fel: [147 150 150 137 141 104 136 131 148 123 137 116 153 164 126 109 128 158
 150 111  92 177 106 165 110]
mumi: [121 143 145 131 132 147 113 105 143 128 131 115 135 130 126 124 144 104
 157 124 130 130 132 116 110]
Risap: [212 156 132 139 157 118 129 126 113 127 119 153 143  56 174 135 142 125
 166 100 123 123 147 131 116]
lemez: [183 166 166 165 158 157 126 109 190 149  86 127 176  31  91 142 123 107
  73 179  47 128 149 116  50]
Dumus: [158  89 127 161 133 148 127 142 119 145 127 115 160 108 118 161 146 145
 100  89  93  94 119 122 188]
Rof: [129 113  78 132 127  99 129 111 112 124 110 147 156 145 121 150 134 119
 152 198  63  85 103 130 110]
goz: [173 118 118  93 124 156 135 115 143 115 127  80 131  53 122  81  95 132
 147 158 139 101 104  58 185]
ridel: [103 153 130 164 139 218 130  88 127 146 155  84 123 154  70  78  91 131
  83 106  69 126 115 153 158]
repa: [186 127 166 121 164  73 129 113 115 104 167 142 114 170 126 105 103 168
  76 117 141 182 109 150 103]
dega: [ 72 122 114 161 138 138 128 149 140 144 110  94 134  83 125 150 147 113
 100 184 201  98 129 128  94]
miss goz: [173 139 131 118 127 104 156  58  95 115 115 143  93  81 132 147  53 101
 118 158 122 124 135 185]	[80]
miss Risap: [113 142 119  56 139 132 157 125 135 129 123 166 126 100 147 143 118 212
 131 127 153 123 174 116]	[156]
miss repa: [170 109 114 167 142 103 150 166 104 168 182 129 105 113 121 115  76  73
 164 117 141 103 186 126]	[127]

nefe: [ 88 153 141 152 121]
sibuz: [142  55 131 115 144]
Leluk: [119 156 122  91 145]
vizu: [143 118 118 128 145]
gebu: [ 95 111  77  96 126]
Rep: [ 32 183 122 109 166]
loc: [121]	nefe, 5
loc: [95]	gebu, 1
loc: [141]	nefe, 3

tubi: [117 162 131  96 112 134 112 183 124  96 127 112 143 118  62 181  61  94
 114 176 110 109 161 139 135 133 156  73 145 191 137 153 115 152 137 122
 156 166 148 132  99 128 105 110 138  94 169 132 146 107 159 133 164 121
 113]
fevid: [124 152 132  96 116 128 120 166 128 105 122 118 133 109  84 166  77 109
 116 160 116 117 152 132 133 129 152  98 141 174 136 145 117 140 134 131
 144 152 144 128 109 121 120 116 142 103 153 134 146 108 151 126 149 123
 114]
basig: [135 130 151 109 138 116  47 130  91 118 132  86 193  88  38 152  83 146
 154 163  95  66 141  93  84 186 201 143 165 207  93 154 109 174 121  72
 131 102 171 127 174 101  63  95 118  95 184 132 175 133 134 185 157 137
 126]
loc: [171]	basig, 39
loc: [62]	tubi, 15
miss tubi: [115 169 133 113 112 137 146 181 145 112 137  94  73 183 128 159 134 122
 156  96  62 161 176 112 132 127 121 110 110 135 114 148 153  99  96  61
 191 156 138 109 105 143 124 132 164 139 166  94 118 131 162 117 133 152]	[107]
miss fevid: [123 153 152 129  84 116 152 128 122 126 105 142 128 116 132 136  77 131
 149 151 118 120 108 120 144  96 134 166 128 109 166 117 145 116  98 152
 124 146 133 140 109 132 141 114 121 152 134 133 144 117 160 174 109 116]	[103]

Rar: [125 138  96 129 108 149 125 146 137 134 127 130 122 119 142 113 122 115
 137 103 123 110 137 113 130 139 155 142 110 169 125 138 137 142 146 147
 120 171 100 139 131 114 137 145  99 132 165 112 124 114 148 128 139 102
 121 139 120 134 125 127 102 114]
Pume: [160 118 161 144 155 108 130  88 111 114 135  74 131 145 112 128 110 134
 125 155 128  67  70  95 122 110 113 112 168 169  90 132 110  98 103 104
 149 122 177  91 124 192  52 104 175 121  29  98 184 144 130 107 155 128
 151 124 131 114 152 122 102 154]
nekud: [121 131 133 157 118 108 145 120 114  85 138  92 121 162 120 104 143 120
 126 117 140 112 127 122 120 143 150 130 143 144 151 130 102 132 126 136
 169 134 121 131 111 113 129 129 116 137 121 107 151 134 121 127 113 149
 119 111 112 151 139 126 106 155]
Bupak: [127 133 115 124 139 132 134 125 124 140 133 126 137 153 121 153 140 125
 104 139 115 141 136 140 134 128 131 121 134 130 112 149 121 125 121 128
 131 124 136 124 144 143 130  94 140 110 136 143 133 127 130 139 117 139
 130 116 140 128 128 117 137 139]
miss Rar: [139 137 110 110 129 125 114 127 120 123 127 114 146 128 139 119 148 146
 171 155 137 137 125 137 142 130  99 125 102 112 149 138 125 122 124 145
  96 103 165 134 120 134 113 147 114 130 113 121 115 132 169 102 122 142
 137 139 138 108 142 139 100]	[131]
miss Pume: [145 168 118 110  52 169 152 134 124 114 130 155 111 161 104 184 122 121
 154 144 149 108 107 112 112  90 102 110  70 125 128 155 104 110 128 122
  74 114 192 135 177 103 132 122  67 131 128 175 124 130  88 144 155 160
  95  98 113  91  29 131  98]	[151]
miss nekud: [120 145 143 122 133 120 143 113 132 112 108 114 119 102 127 111 121  92
 139 130 112 155 126 138 121 120 150 121 131 143 111 113 134 151 131 129
 121 151 157 149 134 120 121 107 117 136 126 140 104 169 118 106 126 130
 129 162 144 137 127 151  85]	[116]

divo: [127 116 119 117 145  32 135 126 108 129 173 124 113 150 109 154 134  58
 195 135 115 127 129 160 159 132 121 120 173 176  87 123 123 100]
Febes: [136 107  74 146 140  57 158 136 138 130 170 129 135 142 139 104 144 127
 110 159 170 161 103 165 104  33  98 151 118 161 115 147  77 177]
piz: [115 163  95 121 114 127  91  73  66 121 135 131 116 132 106  90 156 119
  96 150 112 104 124 174 152  97  99 110 123 114 101 122 163 104]
tos: [152 124 116 122 140 182 152 128  99 145 145 129 108 150 115 107 114 133
 100 117  99  98 139 120  98  75 154 122 114 116 128 100 112 103]
budo: [122 100 160 124 122  56 118 122 117 116 234 120 126 123 120 145 114 102
 116 131 118 129 107 158 102 177 119 122 109 199  84 121 115 130]
Gez: [129 129 132 111 114 127 120 106  88 127 189 125  92 139 105 143  97  99
 154  98  77  82 146 121 124 138 142 102 131 172 100 109 136  75]
nole: [138 111 133 130 169  90 131 130 112 132 136 127 162 139 119  91 180 113
  67 189 154 163  93 204 114 118 111 144 107 101 105 110 114 157]
loc: [151]	Febes, 28
find: [127 116 119 117 145  32 135 126 108 129 173 124 113 150 109 154 134  58
 195 135 115 127 129 160 159 132 121 120 173 176  87 123 123 100]	divo

Luz: [117 171  52 167 125 150 158 124 103 151 175 204 145]
rame: [117 171  52 166 125 150 158 124 103 151 175 204 138]
vato: [182 147 176 102 219 230 229 151 141 129 215  97 102]
loc: [219]	vato, 5
miss Luz: [175 204 158  52 145 125 171 124 167 151 103 117]	[150]
loc: [166]	rame, 4
miss vato: [182 141 176 102 219 147 230 129 215 151 102  97]	[229]
loc: [229]	vato, 7
miss rame: [117 175 158 138 166 171 151 124 103 125 204  52]	[150]

gos: [116 158 110 182]
gudo: [ 42 197  95 199]
tuduf: [150  61  75 184]
muz: [154 158 110 182]
pep: [146 103  86  99]
vufi: [214  72 110 248]
zuf: [ 47 171 193  57]
Bul: [131 110  42  65]
sos: [146 103 193 126]
miss pep: [146  99 103]	[86]
miss vufi: [110  72 214]	[248]

Safif: [196 172 116 180 181]
Faf: [167 164 136 182 184]
vezu: [ 13 168 108 152  88]
sodal: [246 154 107  94 168]
mem: [140 139 129 177 167]
bov: [140 176 129 212 176]
miss mem: [167 129 140 177]	[139]
loc: [246]	sodal, 1
loc: [180]	Safif, 4
loc: [107]	sodal, 3
miss Faf: [167 184 136 182]	[164]
miss Safif: [116 180 181 172]	[196]

Gedem: [129 230 113 155 241 156 126 211 218]
lilir: [129 230 113 131 241 156 126 211 218]
Sufip: [128 199 118 130 198 148 115 186 191]
miss Gedem: [211 126 241 155 230 218 129 113]	[156]
miss Sufip: [186 115 191 130 118 198 128 148]	[199]

galu: [162 131 127 118 142 103 149 123  55 153 102 160 135 113 126 118 103 142
  89  86 122 110  97 144 110 133 112 154 150 162 120 143 164 150 143 150
 122 111 107 164  89 116  76 145 112  48  73 107 101 165 121  55 134 191
 149 133 114  52 117 248 211 175  85]
Bebak: [162 131 127 118 142 103 149 123  55 153 102 160 135 113 148 118 103 142
  89  86 122 110  97 144 110 133 112 154 150 162 120 143 133 176 130 139
 138  90 129 145 106 118  97 117 155 131 139  69 141 107 155 113 137 124
 136 134 156  88 161 117 119 125 131]
lile: [ 92 134 139 151 144 132 151 140 125 152 127 151 129 108 137 137 145 139
 101 124 150 153 118 121 146 153 110 126 109  95  91 140 125 134 129 122
 126 119 117 146  77 100 120 126  99 147 109 134 114 123 145  87 153 130
 129 128 143 120 102 148 145 147 111]
til: [174 159 170 145 151 141 216 126  88 195 133 121 148 151 158  93 121 186
 125 102 177 131  98 148 123 138 112 138 107 121 158 173 164 140 140 125
 139  96 134 154 161 115 119 141 172 121 184 102 244 103 171 131 120 177
 141 141 141 112 186 192 166 211 169]
lato: [174  38 122 147 130  28 136 124  56 119  72 185 170 101  57 165 116  87
  97  50 111 136 110  80 123 146 136 137  94  96 178  69  39 171  51  96
 107  86  77 167 147  34 100  10 169 118 153  43 156  58  66 115 164  58
 107 145 205  64 190   4  75  88 183]
find: [174  38 122 147 130  28 136 124  56 119  72 185 170 101  57 165 116  87
  97  50 111 136 110  80 123 146 136 137  94  96 178  69  39 171  51  96
 107  86  77 167 147  34 100  10 169 118 153  43 156  58  66 115 164  58
 107 145 205  64 190   4  75  88 183]	lato
miss lato: [118 169 136  77  87  96 178 156 165  39 174 190 153  28  94 167 101 205
 147  72 145   4 170 119  58 185 107 100 123 110  69  97  56 147 122  64
 111  50  80 107 130 146  51 124  10 164  43 137 116  88  86 136 136 115
  34  96  75  38  66  58 183 171]	[57]
miss Bebak: [138 131 103 162 134 145 155  88  89 139 135 130 113 131 120 139 156 154
 149  97 161 127 118 142  69 102 160 107 123 118 133 125 119 162 122 117
 141 133 144 155 129 118 150 103 131 117 153  97 176 106  86 113 110 124
 142  90  55 148 110 137 112 143]	[136]
miss galu: [144 160 118 120 102  73 116 150 113 211  55 117 118 126 121 112 162 107
 131 145 153 114 110 149 165 110 107 111 154  48 150  89  86 164 122 133
 248 112 142 103 122 175 149 123  76 101 135  55 191  52 134 143  97  89
 142 162 103  85 133 150 143 164]	[127]
miss lile: [102 145 139 145 140 145  92 151 139 153 146  87 134 100 152 126  91 137
 118 132  99 153 110 125 151 129 147 108 101 129 128 134 143 127 120 148
  77 126 134 147 109 119  95 109 123 120 146 114 126 150 140 111 121 151
 129 125 144 153 130 137 122 124]	[117]

Kosu: [144 120 135 133]
gasa: [133 127  87 133]
tosev: [ 80 139 137 111]
sazi: [124 134 106 138]
zupef: [117 104 115  92]
noke: [138 121 130 148]
bef: [145 163 116 106]
duga: [136 106  95 102]
Bebo: [224 128 196 195]
pomi: [139 253 148  95]
mazol: [142  83 239 144]
Setu: [133 127  87 200]
loc: [124]	sazi, 1
miss Setu: [ 87 133 200]	[127]
miss Bebo: [128 224 195]	[196]

vene: [118 133 120 165  92 137 155 146  99  88 147 178 174 141 124 107 180 109
 108 136 126 122 155 159 161 137]
tono: [124 152 119 178 207 144 171 131 145 190 159 135 222 116 137 208  98 129
 140 184  97 128  67 157 146 103]
Tuno: [104 130  89 165 136 125 123 144 131 117 140 178 170 134 136 124 135 130
 112 142 126 107 131 158 193 105]
zeza: [122 119 102 128 124 148 116 124 117  88 145 154 154 119 141 100 161 127
 107 120 130 112 163 185 157 136]
nud: [130 156 130 186 131 137 143 133 104 116 164 162 178 124 115 138 162  80
 136 149  81 105 166 128 172 164]
kuvo: [120 127  93 144 168 160 134 121 127 118 142 153 173 107 141 136 137 132
 111 144 118 117 137 116 163 121]
miss nud: [131  80  81 149 104 156 128 172 137 162 116 186 130 124 162 130 178 164
 143 136 164 138 105 115 166]	[133]
loc: [184]	tono, 20
loc: [147]	vene, 11
miss vene: [126  92 141 161 174 180 137 136 107 159 109 133 118 124 137  99 155 165
 155 146 147 120  88 178 122]	[108]

Lutar: [ 96 123 121  57 133  75 138 113 146 121 121 172 168 132  77 196  99 173
 163 147 101 127 105  96  70 184 109 124 191  65 157 123 108 123 173 153
  96 105 194]
bunot: [ 91 127 128 161 145 176 107  11 198  98 129  72 108 148 145 219  88  72
 167  55 163 127 168 204 147 199 116 132 164 207  91 116 113 129  68 133
 177  50  51]
bab: [116 122 126 118 176 186 125 100 186 171 124 156  80 124  48 214 110 128
  86 125 115 130 154 193 100 133 169 121 152 158 117 112 126 127  80 124
 227 124 222]
tevip: [199 146 121  29 200  91 137 115  36 120 167 108 121  77 172 119 185 141
  77 101 227 130 123 111 104  87 163 135 204  92 139 126 153 121 164 161
  73 124  84]
buvid: [206 137 124 123 170 179  66 114  64 109 165  91  88 119 131 139 139  62
  49  91 117 128 165 181 115  81 102 117 114  30  92 111 161 118  56 123
 137 169  62]
zezo: [206 137 124 123 170 179  66 114  64 109 165  91  88 119 131 139 139  62
  49  91 117 128 165 181 115  43 181 117 114 159  92 111 134 118  56 123
 137 169  62]
duzo: [ 74 130 112 104  71  81 164 117 160 140 124 178 177 129  70 200  81 175
 169 146  98 130  92  77  74 202  97 131 190  93 156 115 119 137 158 151
  96  74 198]
rab: [181 123 126 119 171 179 144 108  74 159 141 190 117  90  60 129 180 136
  58 192 146 132 157 182  85  45 166 139  79 163  74 119 129 127  51  50
 141 173 219]
gader: [211 133 116  58 168 104  98  91 114 153 122 177 105 104 135 171 188  79
  46 171 165 129 115 136  95  14 153 129 114 154 141 143 148 136 121 133
 122 189 214]
loc: [29]	tevip, 4
find: [181 123 126 119 171 179 144 108  74 159 141 190 117  90  60 129 180 136
  58 192 146 132 157 182  85  45 166 139  79 163  74 119 129 127  51  50
 141 173 219]	rab
miss duzo: [ 81 190 131  74 146 178 200  71 119 112 129 164  74 151  77  96  81  92
  74 160 158 202 175 137 156  70 124 115  93 104 177  98 169 130 198  97
 117 130]	[140]
loc: [84]	tevip, 39

